Here is a tiny trained network, its code and every weight. The questions are about switching its units off for an input and a target symbol, where a switched-off unit gives its printed mean instead of its output.

import numpy as np


def w(rows, s, z=0):
    codes = np.array(rows[::2]) - 128.0
    scale = np.full(codes.shape[1], s)
    scale[-1] = z or s
    return codes * scale


def norm(h):
    return h / np.sqrt((h * h).mean(-1, keepdims=True) + 1e-5)


def f(y):
    return np.maximum(y, 0)


def softmax(a):
    e = np.exp(a - a.max(-1, keepdims=True))
    return e / e.sum(-1, keepdims=True)


def log_softmax(a):
    a = a - a.max(-1, keepdims=True)
    return a - np.log(np.exp(a).sum(-1, keepdims=True))


def net(x, mask):
    ids = ['αβγδεηθλμξτψω'.index(c) for c in x.split()]
    T = len(ids)
    res = E[ids] + P[:T]
    u = 0
    for l in range(3):
        r = norm(res)
        for j in range(2):
            rows = slice(2 * j, 2 * j + 2)
            q, k, v = (r @ M[l][rows].T for M in (Q, K, V))
            z = softmax(np.where(np.tri(T) > 0, q @ k.T / 2**0.5, -1e9)) @ v
            o = O[l][rows]
            res = res + np.where(mask[u + j], z, o[:, -1]) @ o[:, :-1]
        u += 2
        y = f(norm(res) @ A[l][:, :-1].T + A[l][:, -1])
        res = res + np.where(mask[u : u + 4], y, B[l][:, -1]) @ B[l][:, :-1]
        u += 4
    return log_softmax(norm(res)[-1] @ U[:, :-1].T + U[:, -1])


Q, K, V, O, A, B = {}, {}, {}, {}, {}, {}
E = w([
[110,93,155,50,117,112],'α',
[101,107,64,200,184,162],'β',
[78,147,134,82,93,125],'γ',
[140,78,151,75,126,100],'δ',
[140,108,132,35,113,133],'ε',
[108,59,164,132,118,59],'η',
[65,113,153,72,106,103],'θ',
[114,152,125,134,103,118],'λ',
[169,138,81,85,119,104],'μ',
[94,152,127,108,98,122],'ξ',
[70,126,138,163,83,73],'τ',
[83,164,134,3,70,151],'ψ',
[207,134,158,164,129,137],'ω',
],0.03)
P = w([
[118,167,129,118,2,134],'0',
[130,153,118,107,89,120],'1',
[126,144,124,110,117,114],'2',
[124,138,127,108,131,115],'3',
[125,131,126,105,137,118],'4',
[126,131,128,109,144,113],'5',
[129,127,132,105,149,115],'6',
[134,124,132,104,151,114],'7',
[137,119,131,105,150,115],'8',
[138,116,132,110,150,117],'9',
[142,115,130,112,150,114],'10',
[141,111,131,112,151,117],'11',
],0.018)
Q[0] = w([
[254,148,163,57,148,154],'L0H1',
[94,104,140,138,133,98],'L0H1',
[132,120,130,129,132,124],'L0H2',
[127,138,128,127,127,130],'L0H2',
],0.082)
K[0] = w([
[143,122,152,88,1,133],'L0H1',
[112,97,78,134,156,109],'L0H1',
[128,128,123,132,126,135],'L0H2',
[128,130,131,127,129,122],'L0H2',
],0.075)
V[0] = w([
[152,159,153,110,131,71],'L0H1',
[160,168,159,102,131,96],'L0H1',
[152,115,224,108,4,122],'L0H2',
[123,141,180,175,192,205],'L0H2',
],0.02)
O[0] = w([
[156,121,152,65,131,145,155],'L0H1',
[167,112,165,70,133,145,158],'L0H1',
[111,252,164,137,71,160,250],'L0H2',
[173,65,168,174,131,170,40],'L0H2',
],0.011,0.014)
A[0] = w([
[2,76,193,87,101,145,253],'L0N1',
[154,90,175,149,195,77,118],'L0N2',
[215,117,195,172,180,148,35],'L0N3',
[30,71,221,104,139,71,46],'L0N4',
],0.044,0.0067)
B[0] = w([
[101,240,170,80,179,17,248],'L0N1',
[185,95,85,134,103,59,188],'L0N2',
[115,163,225,113,194,241,241],'L0N3',
[123,92,252,201,157,187,192],'L0N4',
],0.033,0.016)
Q[1] = w([
[176,138,153,1,136,122],'L1H1',
[131,139,119,122,166,126],'L1H1',
[110,175,200,150,104,145],'L1H2',
[142,126,122,173,118,141],'L1H2',
],0.084)
K[1] = w([
[147,142,79,253,64,100],'L1H1',
[123,121,108,104,113,149],'L1H1',
[66,191,184,137,173,120],'L1H2',
[137,75,128,185,149,101],'L1H2',
],0.062)
V[1] = w([
[78,140,83,168,165,125],'L1H1',
[125,135,60,240,96,124],'L1H1',
[195,53,250,66,43,52],'L1H2',
[153,86,128,51,32,133],'L1H2',
],0.018)
O[1] = w([
[216,203,116,92,149,113,127],'L1H1',
[231,170,148,96,201,202,185],'L1H1',
[11,10,214,100,57,117,189],'L1H2',
[41,93,145,24,136,203,2],'L1H2',
],0.012,0.0088)
A[1] = w([
[79,187,140,138,3,89,63],'L1N1',
[63,62,37,62,194,38,76],'L1N2',
[160,117,158,63,175,47,6],'L1N3',
[64,135,154,86,127,116,120],'L1N4',
],0.038,0.0025)
B[1] = w([
[98,211,155,103,93,105,252],'L1N1',
[173,50,214,208,186,254,160],'L1N2',
[179,116,205,84,79,145,230],'L1N3',
[140,175,148,182,146,112,220],'L1N4',
],0.029,0.025)
Q[2] = w([
[165,5,153,111,149,170],'L2H1',
[133,148,120,157,62,99],'L2H1',
[102,114,153,61,141,132],'L2H2',
[250,194,253,64,102,82],'L2H2',
],0.053)
K[2] = w([
[111,177,185,78,50,124],'L2H1',
[140,148,154,135,158,138],'L2H1',
[169,138,120,71,198,117],'L2H2',
[159,40,52,255,182,170],'L2H2',
],0.057)
V[2] = w([
[62,134,165,66,76,113],'L2H1',
[111,125,213,177,208,196],'L2H1',
[204,251,80,182,135,86],'L2H2',
[120,170,239,94,161,83],'L2H2',
],0.033)
O[2] = w([
[129,114,191,130,60,112,178],'L2H1',
[196,95,67,149,94,125,194],'L2H1',
[135,105,3,133,154,141,254],'L2H2',
[197,73,161,154,138,158,224],'L2H2',
],0.029,0.034)
A[2] = w([
[52,147,56,133,62,110,254],'L2N1',
[145,196,158,176,54,30,133],'L2N2',
[176,111,190,13,177,14,81],'L2N3',
[143,98,79,80,207,4,75],'L2N4',
],0.05,0.0047)
B[2] = w([
[196,149,184,158,73,173,152],'L2N1',
[176,161,71,94,137,59,253],'L2N2',
[253,172,118,165,93,155,205],'L2N3',
[49,51,173,122,118,115,167],'L2N4',
],0.056,0.041)
U = w([
[138,127,251,136,158,123,141],'α',
[84,91,65,215,176,121,188],'β',
[42,149,142,70,122,116,215],'γ',
[222,77,97,229,109,146,1],'δ',
[154,35,142,10,168,111,21],'ε',
[96,34,153,132,83,48,125],'η',
[80,146,169,146,222,54,97],'θ',
[80,197,84,209,71,191,60],'λ',
[113,82,98,66,18,198,76],'μ',
[54,117,97,100,98,146,219],'ξ',
[49,157,128,209,85,99,155],'τ',
[157,185,92,75,98,90,196],'ψ',
[134,161,87,87,188,235,45],'ω',
],0.015,0.0063)

Each question gives the input, a string of symbols that net reads in full, and the target symbol t.
The units are the heads (2 rows each of Q, K, V and O) and the neurons (one row each of A and B). Each row of codes is followed by its name. A weight is (code - 128) times the scale printed after its matrix; where a second scale follows, it is the last column's (O, A, B and U).
mask holds one flag per unit, layer by layer, with each layer's heads first. A switched-off unit (its flag False) gives its mean, the last column of its rows in O or B, instead of its output. The means were averaged over made-up inputs and are rounded, as every weight is.
A unit's drop is (log p(t) with every unit on - log p(t) with that unit switched off) / (log p(t) with every unit on - log p(t) with every unit switched off).
unit that matters most: the unit with the biggest drop
k most important neurons: the k neurons with the biggest drops, biggest first
k most important neurons of layer l: the k neurons of layer l with the biggest drops, biggest first
heads that matter: for each layer, one digit per head in row order, 1 if its drop is at least 0.15 and else 0, layers parted by /
drop when u is switched off: that unit's drop, to one decimal
input β λ γ ε θ, target θ: heads that matter	10 / 10 / 11
input μ θ ω λ ξ μ ψ β δ, target δ: 2 most important neurons	(L2N3 L1N1)
input α ω ξ η η ε ω, target δ: heads that matter	01 / 00 / 10
input ω ε ω ω η ε τ ω μ ω β τ, target τ: 2 most important neurons of layer 0	(L0N3 L0N1)
input μ β η, target η: 3 most important neurons	(L0N4 L0N1 L2N4)
input μ ω ω ω β θ, target θ: heads that matter	00 / 01 / 11
input β η ω ω η, target η: 3 most important neurons	(L0N1 L2N4 L0N4)
input β τ μ ε ω ω η θ η ξ, target ξ: heads that matter	10 / 10 / 11
input θ ω ω μ ω γ ω μ, target δ: 2 most important neurons	(L0N2 L0N4)
input ω ω η μ ε ω μ μ β δ τ ε, target ε: heads that matter	11 / 11 / 11
input ω α ω ω ω μ ω γ μ ω θ ω, target α: unit that matters most	L0N3
input α μ α η μ ω ω, target δ: heads that matter	01 / 10 / 10
input β ω ω τ ω ω ε, target ε: heads that matter	10 / 11 / 11
input η ω ω μ ω γ ω ω θ ω ε β, target β: 3 most important neurons	(L0N1 L0N3 L2N3)
input β ω ω ω ε η ω ε ω ω δ, target δ: 2 most important neurons	(L2N3 L0N2)
input ω ω μ β τ μ, target μ: heads that matter	00 / 11 / 01
input η ε ω ε η θ λ τ β τ, target τ: heads that matter	11 / 01 / 11
input ω η μ ω η μ μ μ μ, target α: 2 most important neurons of layer 0	(L0N3 L0N4)
input μ η ω ψ θ γ α β α α, target α: 2 most important neurons of layer 2	(L2N4 L2N2)
input ε μ β ω ω, target ω: heads that matter	00 / 01 / 01
input δ ψ τ μ μ μ ω β ξ, target ξ: 3 most important neurons	(L0N1 L0N3 L2N4)
input β ω γ, target γ: 2 most important neurons of layer 0	(L0N1 L0N3)
input β μ ω η ω ω ω ω α μ, target μ: heads that matter	10 / 10 / 01
input μ ω ω μ, target δ: heads that matter	10 / 01 / 10
input μ ω ω ω μ ψ ε β τ γ, target γ: 2 most important neurons of layer 2	(L2N4 L2N2)
input ω λ μ β λ, target λ: most important neuron of layer 0	(L0N1)
input η β η μ α, target α: 2 most important neurons of layer 1	(L1N3 L1N1)
input ω ω θ γ β ω ω α ω ω λ, target λ: heads that matter	10 / 01 / 11
input η λ θ ω ω ψ λ ω ω, target α: 3 most important neurons	(L0N3 L0N1 L1N1)
input μ μ ω γ η ξ θ ψ ψ ω β, target β: drop when L0H2 is switched off	0.7
